Below is a small trained network, with its code and all its weights. Each question gives an input and a class and asks what happens when units are switched off, that is, made to give their printed mean instead of their output.

import numpy as np


def w(rows, s, z=0):
    codes = np.array(rows[::2]) - 128.0
    scale = np.full(codes.shape[1], s)
    scale[-1] = z or s
    return codes * scale


def norm(h):
    return h / np.sqrt((h * h).mean(-1, keepdims=True) + 1e-5)


def f(y):
    return y / 2 * (1 + np.tanh(0.7978845608 * (y + 0.044715 * y**3)))


def log_softmax(a):
    a = a - a.max(-1, keepdims=True)
    return a - np.log(np.exp(a).sum(-1, keepdims=True))


def net(x, mask):
    res = np.array(x, float).reshape(1, 7) / 4 @ E
    u = 0
    for l in range(3):
        y = f(norm(res) @ A[l][:, :-1].T + A[l][:, -1])
        res = res + np.where(mask[u : u + 10], y, B[l][:, -1]) @ B[l][:, :-1]
        u += 10
    return log_softmax(norm(res)[-1] @ U[:, :-1].T + U[:, -1])


A, B = {}, {}
E = w([
[179,94,158,102,148,60,9,46,138],'x0',
[173,41,124,205,116,140,194,113,15],'x1',
[138,93,1,38,232,123,77,131,82],'x2',
[166,185,43,107,81,173,81,114,140],'x3',
[159,185,69,183,126,181,173,128,198],'x4',
[128,138,84,120,56,36,48,214,118],'x5',
[205,38,109,5,65,163,147,178,129],'x6',
],0.0043)
A[0] = w([
[185,37,120,64,129,160,133,165,125,35],'0.n0',
[136,146,45,64,182,134,161,173,120,84],'0.n1',
[154,130,117,129,153,123,151,145,145,79],'0.n2',
[189,87,57,82,106,178,133,169,125,70],'0.n3',
[159,104,119,125,206,113,128,110,80,72],'0.n4',
[156,98,74,175,249,114,81,133,51,35],'0.n5',
[190,183,1,130,84,157,138,135,102,6],'0.n6',
[93,232,116,135,224,127,108,130,239,2],'0.n7',
[151,135,174,86,192,205,113,41,125,100],'0.n8',
[112,173,125,139,163,92,144,134,182,26],'0.n9',
],0.0066,0.0025)
B[0] = w([
[139,167,99,95,110,57,169,122,189,196],'0.n0',
[203,118,176,170,99,101,94,96,118,202],'0.n1',
[153,111,117,102,170,143,138,162,100,116],'0.n2',
[130,64,102,92,75,147,154,120,161,203],'0.n3',
[93,167,78,98,140,111,125,96,132,167],'0.n4',
[97,115,81,134,133,82,134,69,71,222],'0.n5',
[73,128,118,152,24,198,73,91,117,189],'0.n6',
[93,154,83,169,134,84,118,114,255,252],'0.n7',
[72,158,206,65,144,139,112,124,132,202],'0.n8',
[168,125,75,126,133,145,133,144,163,142],'0.n9',
],0.0095,0.0033)
A[1] = w([
[174,160,201,157,118,33,91,182,94,81],'1.n0',
[164,133,108,112,157,115,93,170,109,88],'1.n1',
[140,124,70,133,204,104,125,93,45,28],'1.n2',
[148,102,167,155,98,159,112,171,186,94],'1.n3',
[59,114,80,88,129,107,93,254,84,56],'1.n4',
[78,154,118,164,140,172,93,131,88,86],'1.n5',
[125,153,145,200,162,198,239,181,94,79],'1.n6',
[163,112,75,140,93,232,92,169,89,8],'1.n7',
[158,148,65,166,195,186,97,167,187,71],'1.n8',
[133,116,82,171,82,76,137,150,132,105],'1.n9',
],0.0093,0.0019)
B[1] = w([
[143,140,119,146,122,128,77,197,117,226],'1.n0',
[98,116,161,130,108,142,159,131,138,118],'1.n1',
[76,95,111,124,118,94,112,94,89,225],'1.n2',
[128,123,103,139,156,92,117,99,71,212],'1.n3',
[90,118,89,114,137,164,99,206,147,173],'1.n4',
[131,85,154,93,139,53,141,147,156,164],'1.n5',
[91,182,136,149,117,116,247,123,105,255],'1.n6',
[109,128,118,145,68,208,120,113,111,171],'1.n7',
[114,139,89,160,125,114,115,137,171,203],'1.n8',
[101,163,194,87,146,162,123,99,147,214],'1.n9',
],0.014,0.0035)
A[2] = w([
[232,44,85,45,153,142,199,153,125,73],'2.n0',
[118,152,140,193,176,166,117,120,214,126],'2.n1',
[144,120,126,172,110,112,225,105,106,98],'2.n2',
[130,109,151,113,178,136,127,52,114,91],'2.n3',
[113,89,76,162,211,107,103,71,27,89],'2.n4',
[240,126,190,208,124,91,73,141,66,2],'2.n5',
[106,133,159,146,125,143,76,176,114,135],'2.n6',
[141,136,211,90,254,200,112,115,137,77],'2.n7',
[143,88,96,102,119,123,57,122,153,129],'2.n8',
[147,155,141,176,132,120,214,134,89,71],'2.n9',
],0.0097,0.0035)
B[2] = w([
[161,106,205,83,92,38,161,138,239,188],'2.n0',
[179,125,63,163,159,92,135,136,143,253],'2.n1',
[79,181,134,150,161,139,164,178,85,219],'2.n2',
[68,128,124,109,162,123,77,169,108,166],'2.n3',
[97,58,90,100,121,68,86,77,65,233],'2.n4',
[255,160,205,191,92,108,101,50,71,171],'2.n5',
[207,62,98,96,189,155,131,140,109,184],'2.n6',
[123,208,137,82,170,242,84,79,112,138],'2.n7',
[115,125,160,194,142,141,206,148,89,234],'2.n8',
[129,89,133,141,190,168,219,101,87,210],'2.n9',
],0.012,0.0043)
U = w([
[115,104,100,140,28,228,111,122,119,131],'0',
[60,57,94,114,145,55,75,84,60,119],'1',
[114,175,168,82,197,194,64,93,130,3],'2',
[139,159,57,205,165,88,99,120,218,191],'3',
[225,117,189,181,132,114,80,120,68,99],'4',
[133,79,120,125,153,145,76,252,105,30],'5',
[154,82,181,77,88,73,159,145,188,178],'6',
[91,152,148,184,171,157,229,145,72,179],'7',
],0.012,0.002)

Each question gives the input, the list of numbers given to net, and the class t.
The units are the neurons (one row each of A and B). Each row of codes is followed by its name. A weight is (code - 128) times the scale printed after its matrix; where a second scale follows, it is the last column's (A, B and U).
mask holds one flag per neuron, layer by layer. A switched-off neuron (its flag False) gives its mean, the last column of its row in B, instead of its output. The means were averaged over made-up inputs and are rounded, as every weight is.
A unit's drop is (log p(t) with every unit on - log p(t) with that unit switched off) / (log p(t) with every unit on - log p(t) with every unit switched off).
The circuit of an input: a set's keep is (log p(t) with only the set's units on - log p(t) with every unit switched off) / (log p(t) with every unit on - log p(t) with every unit switched off). Starting from the 12 units with the biggest drops (on a tie, the unit counted first), units are removed one at a time, each time the one whose removal leaves the highest keep (on an exact tie, the one counted first), for as long as the keep stays at least 0.8.
circuit, biggest first: the units of the circuit, biggest drop first
unit that matters most: the unit with the biggest drop
top k neurons: the k neurons with the biggest drops, biggest first
top k neurons in layer l: the k neurons of layer l with the biggest drops, biggest first
drop of u: that unit's drop, to one decimal
input [-6,-1,6,-8,-2,-7,-1], class 1: top 2 neurons -> 1.n2, 2.n4
input [-3,-3,-8,6,-6,8,0], class 5: unit that matters most -> 1.n4
input [-7,-8,-8,6,1,-2,4], class 3: circuit, biggest first -> 2.n8, 2.n1
input [3,1,1,8,-6,-6,1], class 2: circuit, biggest first -> 0.n8, 2.n7
input [5,2,-2,2,-7,6,-6], class 4: circuit, biggest first -> 1.n0, 2.n5
input [8,6,-3,6,-1,-5,0], class 2: top 3 neurons -> 0.n8, 2.n7, 1.n3
input [-2,7,3,-4,1,-2,-4], class 1: top 2 neurons -> 0.n5, 1.n2
input [3,-2,0,-8,3,7,-3], class 5: top 2 neurons -> 1.n0, 0.n1
input [-4,8,8,-3,5,-7,-3], class 1: top 3 neurons -> 0.n5, 1.n2, 2.n4
input [-6,0,7,3,0,7,6], class 0: circuit, biggest first -> 0.n6, 1.n7
input [2,8,-1,-3,-4,-6,1], class 1: top 3 neurons -> 2.n4, 0.n4, 1.n2
input [-4,0,-5,-2,0,2,7], class 6: top 2 neurons in layer 0 -> 0.n0, 0.n3
input [6,3,-1,-8,7,7,-6], class 4: circuit, biggest first -> 1.n0, 2.n5
input [-7,0,0,0,-4,5,1], class 5: circuit, biggest first -> 1.n4
input [4,-5,-5,5,0,8,0], class 5: top 2 neurons -> 0.n1, 1.n4
input [0,-6,4,-5,5,-7,7], class 6: top 2 neurons in layer 0 -> 0.n0, 0.n3
input [-3,8,7,-1,2,2,4], class 6: top 2 neurons -> 0.n3, 0.n0
input [4,6,-6,-7,5,4,7], class 4: top 2 neurons -> 2.n5, 1.n0
input [8,4,-3,-2,4,-1,6], class 6: top 2 neurons -> 0.n0, 0.n1
input [7,3,1,3,8,5,4], class 0: circuit, biggest first -> 0.n6
input [-3,8,0,1,-1,0,5], class 6: top 2 neurons -> 0.n0, 2.n0
input [4,-1,0,4,-1,-2,0], class 2: drop of 0.n8 -> 0.2
input [-5,7,3,7,3,-2,-3], class 0: drop of 0.n6 -> 0.7
